Each row was made from one path, in order. Every step used is in the known rows, and no mark comes twice. Write each row's path.
Known rows:
z j e s a g f l c: [  16  -68  121  222 -394 -498  -36 -218 -430 -109   14   98 -134 -348
  395  169  216  151  390  333  333  -15  157   94  -66   93  -22  -89
 -268 -341  148  102   29  157 -259  -48 -405 -298   43  -56 -168   57
  122 -466  257 -224  118  261]
f b c e s: [ -18 -133  201  123 -212 -163 -173  123   78  -24  -39 -366   36  -29
  355 -254  293 -266  554  127  246  -46   40  -96  146   81 -150 -357
    1   77  312  134   41  -73 -247   82 -130 -421  111  -60  -79  -58
   93 -645  -18   15 -121  127]
s j e a: [ -68 -223  178  254 -263 -465   65  377 -270  -54  138  -96  -88  -67
  304  -54 -180  -83  168  131  388  -51  159 -139   96  -66 -191  -15
  307  -34  328  288   47  -15  -76  307  -52  -51   89 -140 -157   11
  354 -317  115  154   -3  384]
l c a z j s: [  60 -132  342  201 -266 -564  -21  327 -452   87 -307   84 -231 -131
  488 -170   22  -89  143  316  197   29 -147   80   28  -98   -6 -129
 -355 -210  -57    0  406  101 -156 -235 -132 -107  139 -135  -48   54
   45 -477  297   80  -12  317]
b c a g e s j: [  -2 -167  262   96 -352 -549   61  360   -7  128  176 -275 -200  -83
  481 -270   77  -24  396   35  153  -91  176  -46   31 -226 -130 -210
   46   57  547  101  -16   25 -130  174 -199 -150   86 -196 -195  -65
  439 -409  -33   75  -38  193]
e s a z: [ 151 -169  406  155 -171 -417  -18  341   74 -165 -128  -23 -255   57
  202  -85   61   54  120  306   87   59   57   66  -52  -82   13  -55
  -31 -181  361  182   92 -154    4 -183   40 -151  127  -67  -78 -257
  155 -339   86  145 -165  248]
g a z j s e b: [  88  -50  239  139 -148 -256   -8  287 -242  106   74 -183  -24 -213
  447 -166  -42   41  215  120  254  -22   61   85   -4   64 -208  -39
   44 -201   10  217  277  109   13 -147 -155   42  181 -170  -41  -78
  241 -414   55  -72   25  159]
a j s e b: [  82 -167  183  195 -184 -378  -16  274 -280   53  229 -181  -78 -210
  362 -100  -17   15  211   89  303   19   77  136    2   28 -453 -127
  276 -116  -61  248  215  139   -7  103  -27  -61  185  -63 -276 -146
  332 -500  126   66  -69  153]
z c e s a: [ 150  -96  363   49 -189 -328   32  265   36 -138   61  -89   -6  -93
  207 -223  206  -58  395  207  252  -13  142  103  111  -20 -129 -133
  197   -6  363  121   27   19 -196  -26 -121 -348    4 -286 -142 -134
  184 -459   86 -121 -193  313]
a s j z: [ -15 -249  359  222 -181 -631   52  490  -61   48   21 -198 -538 -236
  349 -122 -147   88   44  453  125  -91 -177  -50  -33 -354   95 -217
  182 -168  234  476  120  -19  -49  120   21 -312  -21   32  -40 -218
  318 -276  137  395  -53  -39]
s j e c a g l z r: [  12  -61  163  224 -309 -577  211  231 -372  569 -203   49 -452  -78
  425  188  -26  -73  286  333   79   90  241  -83  -73 -180   79   46
 -346 -192  244  199  126  172 -245  -22 -382 -208   52 -376   62 -179
   64 -393  198 -126   84  206]
b e a s j z: [ -79 -283  348  137 -232 -641   82  408   18   91  -32 -216 -528 -164
  302  -37 -276   76  -37  302  166 -193 -115 -157   96 -302  -20 -261
  162  -81  219  528   70 -170   13  192  108 -199   25  -22 -119 -223
  406 -244   50  523 -114   68]
f l a s: [-159 -219  281  248   51 -374 -291  -30 -165   -4 -225 -154 -421 -129
  377   43  266  108   33  539  -50  -72   -8   51 -429 -267  -78 -120
   24 -329  153  240  120  -11 -234  222  113 -413   78   63 -142   40
  -53 -499  326 -110   23  272]
g f j s a z r: [ 129   51  474  323 -140 -627   59  563 -411   92 -262  -43 -341 -271
  355  156   44 -132  206  261  177  -22   93   -7  -24 -224   97   64
 -499 -184  383  176  179  141 -346 -287 -221  -79  146 -102   83 -207
  -73 -382  348  -52  -87  174]
a g e b r: [-116 -163  322  290 -132 -354  -84   14 -330  149   30  -90 -153 -387
  607   42   -9  299   40  -24  224 -134  326   50  -44   64  -87 -226
 -150 -124  393  162  126   86 -229  175   65   59  242   85 -422  -59
  308 -446   69   49  -75  187]
l c a z: [  64 -261  299   84 -331 -489 -139  326 -107  -58 -358  -18 -237  155
  345  -58  -27  127   34  513  -11  126   19  -73 -125  -57  112  -94
 -180  -55  273  -59  309 -161 -218  -62  -90 -304   19 -228  -54 -178
  -83 -525  167  -58  -31  449]
f j e a g l z: [-115 -267   55  375 -149 -450  165    3 -361  235 -376   16 -423 -159
  324  102   30  -35  268  307   19  118  247 -125  -55  143  206  149
 -298 -176  178  341  134   15  -55 -107 -365 -280   71  -37 -170   -6
  149 -454   65  -98  -20  374]
l g e b c z j s a: [  -9  -55  306  120 -188 -451  123   66 -334  262  101 -155 -253 -398
  411 -204   38  111  288 -138  227 -144  143  367  197  -23  -27 -166
 -258  -59  211  281   97  287 -241 -276 -157   23   73  -49 -250  166
  287 -344   74 -116  -76  102]
j z e b c: [  48  -31  351   20 -254 -395  -61   79 -246  201 -124 -446 -258 -290
  440 -233 -261  213  391  -91  297 -113   24  -24  163  -37 -162 -304
  216  -51  180  269   26   44 -234   35  -20  -63  373 -150 -173   18
  343 -512   26  217  -47 -276]
l a s e b c z j: [-178   78  372  -23  -45 -345 -151  -26   56   46  -74 -352  -83 -195
  561 -452  107   75  276   73  273    0 -206   93    3 -105  164 -139
   42 -162   39  212  127  -27  -55  -29   83 -266   81 -174 -231  192
   88 -497  124  -75   99  -65]
s j e c a b: [  91 -274  134   -3 -244 -577   14  362 -107  157  307   69 -167  227
  257   33 -167 -165  109  223   68   28  144 -118   37 -225 -180  -44
  143  143  288  130  246  -51 -151  234   76 -311   89 -114 -153 -126
  184 -344  167   85  -38  297]
l c z j e a b: [ -76 -132  204   99 -221 -598 -135   61 -187 -112    4   44 -151  -97
  319   -2  -56 -103   80  287  265   34   34   -4  113  -63   68  -58
  -62 -125    4  171  269 -127  -65   95  123 -362  143  -57 -383  116
  127 -462  273   43   52  389]
z j s e b c: [  41   22  284   70 -171 -354  -11   85 -257  176   34 -411 -155 -257
  465 -326 -106  -39  423 -223  426  -31   -8   74   90   81 -255 -184
   89  -54   99  235  -47  124 -114   63 -127  125  313 -112 -134  107
  355 -558   85  123  -37 -234]
f l g e a s j: [-191 -239  201  286 -109 -521  -60  238  -27  213  156 -278 -403 -215
  348   32  120   60  110  300   97 -166  115   65 -198 -314  -47 -114
 -147  -85  408  325  163   67 -309  348    7 -278  -28 -146 -189  -50
  193 -329  108  -28   88  230]
g s e b c a j: [ -45  -90  224  -83 -212 -608   58  394  -79   51   88 -147 -123   18
  404 -123  142  -47  103 -130  167   38  265  -59  107 -222 -262 -253
   87   66  197  105  160  -55 -138  168   44 -145  118 -184 -304 -145
   50 -522  -18   35 -182   58]
l z c e a: [-180 -173  361  126 -191 -301  -32  239  -88   36 -300 -253  -79  -46
  244  -75   81  -53  328  308  183  -27  192 -111   15   54  -52 -160
   47   55  278  162  227 -108 -327   70 -133 -387    3 -529 -196  -36
    4 -588   66 -128  -27  561]
f j s e: [ 232  -54  120  339 -117 -479    5  431 -273   -1   -5 -129 -127 -234
  382 -285  -38 -297  466  236  245   55 -101   22  -14   78 -138  114
  -17   23  207  170  124  147  -46  206 -400  -56 -109  161  -94   82
  204 -590  201   94  -87  153]
a j s e c: [ 205  -95  150  183 -244 -498   86  328 -155  219  130   84 -171    6
  363  -52  -16 -156  258  103  102  -60  -95   22    7 -111 -480 -112
   34  -46   -1  234  235   52 -183  325 -270  109  -68 -149 -260 -113
   14 -567  218  232 -194  145]
z j e s a g f b c: [  36  -26  227   54 -210 -467   47   -1 -263  -32  149 -198 -123 -256
  439  -56  163 -137  456 -222  349 -106  130 -104  175  131   82 -130
 -308  -55  357  255 -155  -44 -119 -398  -45  -29  299   91  -32  115
  316 -438   71   22 -160 -184]
a s j e b c z: [-116 -147  320   62 -120 -258  -84  145   66   52   -5 -472 -195  -57
  390 -478 -101   82  239  -19  189    1 -133  -11  272 -132   98 -246
  158  -86  241  321  -64   26   34   66   78 -274   44   -4 -287  -64
  301 -484  -25  209    7  -37]
s j e b c a g l z: [-121 -347  110  158 -273 -364  202  -11 -243  469 -177 -153 -478  -75
  339  -25 -110  131  267  106   41  159  293  -51  -44   65  129    3
  -96  -88  266  280   -9   99   19 -163 -261 -212  140 -227  -79  -72
  374 -399  -64  -74  102  199]
g s e a: [ -60   18  241  150 -241 -477  -25  424  -22 -145   29 -111  -60  -33
  332 -180  132 -171  208  134  219 -123  303 -100 -125  -11 -259  -82
   43  -69  292  217   48  -88 -154  282 -393   15   35 -201 -257  127
  129 -498   75  -60  -28  335]
a j e c: [ 106 -158   66  256 -208 -530  102  192 -345  180   66  192 -128   28
  414   86    2  -63   70   74  162  -38  -59  -61  163  -89 -329 -142
  193 -124   37  263  213   43 -193  321  -81  -11   15  -84 -288 -144
   42 -460  211  219 -244   41]
f l z j s a: [  28  -74  311  217  -98 -462  134  131 -438  100   26   72 -300 -269
  228  -41   26  -17  345  198  319  -20  173  275  -34  -68   25    2
 -264 -189  230  265  135  264 -125 -199 -136 -153   53  113  -46  119
  160 -291  213    1  -27  233]
z j s e a b: [  24  -63  296   86 -141 -627  -51  284 -127  -19  154   -6 -200 -135
  267   -8  -79 -252  177  208  261  -13  114   28  -68  -99 -182   19
  -80  -30   49  211  279 -109  -40  138   91 -124  227  -48 -255   91
  199 -438  264  153    7  322]
f j z e a g b: [ -54 -115  187  250 -270 -563  151  257 -295 -128 -189  -23 -339 -520
  454   99   -6   42  345  169  176 -231  221  -87   17  -52   12 -140
 -249  -57  239  210  308  -40 -324 -287  -77  -66  142   70 -254 -103
  304 -295   48   -5 -257  123]
e a z c r: [  87  -85  494   12 -202 -379  -32  433 -175   38 -345 -295 -114  193
  331 -178   78   40  350  393   78  146  -52   17  117   99  -88  -77
 -151  -28  125   71  196 -258 -153  -89   63 -251  146 -408   53 -279
  -19 -437  123  -37 -179  388]
c e b r: [-176 -241  336  246 -101 -108 -152  102 -119   84    4 -180   26 -259
  455  -53  -36  139  132   49  367  -10  214    8   31   71  -96 -261
   89   44  371  148  160   72 -290  308  134 -165  117  -24 -251 -138
  109 -474   31   47    6  262]
b c e s a g: [   8 -185  289   39 -205 -536  146   59   83 -267  -70  -59 -274 -275
  287 -118   67  -38  429  139   87   43  251   92    0  131   74 -103
  -65    9  393  225 -120 -199  -64  -68   25 -164   74   -5 -244 -314
  238 -434  -95   50 -233  232]
j s e a g b: [ -34 -161  214  274 -296 -449  135  248 -256  -82  -87   25 -359 -427
  406   48  107  -55  256  106  180 -171  294   81 -153   21 -229 -133
 -232  -99  192  155  141   43 -189 -209 -189  217   91   66 -249  -34
  375 -376  116   -9 -228  273]
f l g b c r: [ -81 -112  220  148 -262 -199  -44   27 -259  341 -227 -446 -331 -149
  395  -34  241   45  569  104  204   57  156  288   25   98 -155 -261
 -327  121  300  145  -58  108 -463   91 -190  -91   20   83  147  -23
   15 -372   27 -161 -122  -48]
j s a z: [ 160 -226  417  233 -134 -493   64  422 -159  -42 -211   78 -405  -88
  211  -75 -115   40   46  288   24   46   21  138  -73  -53   75    0
 -197 -148  337  193  159  -33   -4 -263   31   16   72   56  -68 -192
  134 -349  162  192 -158  297]
j e b c a g: [ -28 -212  169  -35 -262 -555  135   68 -289  -87  -75 -151 -210  -97
  434  -76 -160   61  299   77   76   67  319 -119   92  169  -40 -112
   26   10  260  168  -29 -157  -35  -79   63 -109  252   -4 -174 -265
  359 -432 -113   77 -160  176]
c b e a: [ -23 -234  297   41 -245 -356  -72  163    5   31  -91 -223  -34  103
  257  -58 -162  -21   36  172  315 -168  251 -166  140  115 -271 -202
  114  175  150  215   95 -273  -88  297   93 -205  104  -40 -247  -68
  143 -534   42   91 -227  470]
g l z e s a b c r: [  82 -145  405  -79 -250 -354   12   82  -33  417 -164 -241 -351   59
  241 -126   76    7  518   75  101  165   87  225  154   19 -108  -48
 -253   91  131  151   10  -52 -151  -10  -77 -303  239 -312   16  -22
  119 -390   95  -75  -49  119]
g b e a z: [ -64 -205  350  199 -234 -382  -38  252   -2   54 -405  -68 -321   -7
  304   59 -100   67  -88  126  133 -134  110 -117  -13  -11  -46 -180
 -182  -38  345  160  186 -241  -93  -88   84  113  158  -34 -181 -118
  193 -358   50  238 -206  264]
s e a z j: [ -33   82  367  125 -127 -537   15  298  -49  -49 -117  -27  -53 -107
  437 -157  -37  -34  164  260  329   37  -58  -41  -74   21  160   47
 -156 -134  184  145  344 -181  -53  -34   45  -74  143 -220  -67    2
   43 -361  135   86   34  115]

Write each row's path:
[  -3 -222  386   51 -166 -437 -160  138  -58  336  -95   57 -265   45
  364  119 -126   47   99  113  124   34  187  -45  -18 -268  -46 -116
 -213   62  308   25  280  -53 -238  220  197 -190  123 -174 -250   44
   42 -446  183  242   27  299] : l z e c a b r
[   2 -122  372  110 -145 -266  -40  245 -165  180   60 -105  -29 -116
  489  -85 -180   97  124  -18  356   44  107  -22   69   12 -165 -126
 -144  -76  190   88  242   14  -13   30  157   68  199 -124 -113 -113
  262 -380   42  238   51  207] : c a z j s e b r
[  16  -70  269   73 -123 -388   82   15 -281  103  -30 -252 -209 -185
  392 -160 -198  110  215 -245  384   18   32   40  200  148   -2 -124
   94 -117  245  276  -80   18  -32 -148  122   78  360 -125 -100  -51
  396 -371   18  113  -91 -279] : s a z j e b c
[  20  -77  369  190  -79 -202  -72  218 -174  182  -30 -101  -79 -290
  539  -66 -107  111   83  -50  343   -4  101   30   42  -45  -79  -94
 -179 -190  203  157  199   60   -6   34   74  220  146  -47  -93  -52
  165 -398   58  192   23  175] : g a z j s e b r
[ 141 -209  374   97 -188 -397  -24  228    8  314   12   -6 -158  -96
  440   57 -222  178   62  171  226  -69   17  -88  193 -148 -149 -314
  -69   50   64  154  335 -141 -167  302  307 -238  -42  -85 -269 -265
  -81 -552  103  348 -172  138] : a j z e c b r
[  10   40  418   86 -104 -446  -39  262 -286  148 -203 -110 -224 -271
  491 -368   34 -195  266   46  179  -53  -61  110  224 -283  117 -171
 -334 -152   62  173  236  146  -75 -161  -99  -46   90  185 -149  231
  -10 -500  196  197  -53  180] : g a b c z j s
[ 198 -201  468  119 -188 -289  -95  349   74  168    5 -337 -169  -62
  403 -208  -94   69  218  240  351   10    0 -114  179 -169  -72 -341
   93  -49  227  119   26 -109   38  135  223 -328  -10 -106  -99 -221
  245 -575   80  339 -116  170] : e s j z c b r
[ 135  -91  223  -76 -213 -600   17  324 -134  189  243  105 -117  148
  316  -30  -75 -245  207  214   83   -7   88  -36    9 -171 -259  -45
 -119   95   57   88  388  -39 -178  103  -25 -229  137 -150 -147  -18
   70 -428  227   67  -50  275] : z j s e c a b
[  23 -187  395  136 -311 -411   81  316  -87   87  -86  -99 -370 -307
  512   -2   24  108  226   27  254  -94  200 -100   91 -305  -53 -352
 -174 -112  423   72   41  -16 -122 -161  117   45   71  -23 -150 -195
  449 -303   14  351 -201  131] : e s j z c a g b r
[ 280 -127  358   14 -219 -223 -167  191  166  138 -339 -299  -61  176
  363 -239  151  -53  139  233  145  -64   11 -122  244  -23 -202 -299
   82 -101   77   49   28 -238  156  -56  -12 -254   73 -148  -67 -178
  191 -639  -11  151 -292  244] : g a z c b e s
[ 329 -230  325   40 -221 -324   41  323   22  259   40   -2  -93  125
  247 -133 -208   50  229  318   42  -95  -11   41   93   82 -228 -121
  -99   83  -22   75  385  -89 -144  -91   44 -311   -8 -315 -123 -263
  -38 -572  125  -73 -164  296] : j s a z e c b
[ -35  255  194  128 -226 -495  -71  139  -55  131 -188  -99 -236 -124
  497  -64  171  -99  480  430  -71  -44  188  -13 -203 -184   60 -155
 -389 -292  298  154   60    1 -245  102 -382 -240 -154  -39 -210 -106
 -243 -572  127 -170  114  244] : f l a g s e c z r
[  90  -14  259   98 -256 -402   11  176 -199   72 -139 -132  -22  103
  469 -220  113 -149  312   48  326   58  -57 -121  301  -20 -164 -200
   79 -214  105   97   51  -44   66  -78  -92 -158  260 -206   20   -9
  363 -401   38  274  -65  -32] : b c a z j e s
[ 174 -159  363  -16 -164 -557    5  257   65  -60  106  -44 -304 -121
  124  -10   20  -87  244  335   91   13  105   74   90 -138  -26 -171
  114  -28  250  238  124 -125  -53 -113  138 -481  108 -115 -203 -211
  266 -409  134  119 -154  215] : j z c e s a b
[  10  -22  248   74 -142 -224  -77  199  -33   -1  -62 -529  -53  -91
  378 -532 -118  -81  558  -42  192   16  -76  -39  307   17   -9 -176
  -34   49  224  262   19   50  -54   24 -210 -220   -4  147 -290    8
  149 -636  -43  140  -58   97] : f j s e b c z
[  74 -154  351  -34 -269 -389   76  457  -66  329   -6 -135 -182   56
  435  -97  -27  101  348  330  -10 -100 -166   42  192 -200 -213 -122
  -84   27   16  283  330  -72 -324  196 -126 -241  -46 -466  111 -283
  -79 -240   74  -23 -112  195] : g a s j z e c r
[-167 -154  351  337 -181 -380   77   84 -241  164 -225   57 -409 -496
  522  118   76   10  181  -73  368  -71  224  115 -104  -41   -8 -142
 -485 -165  224  133  119   76 -103 -154    8  300   61   11 -234  108
  341 -343  124  216  -76  190] : l z j s e a g b r
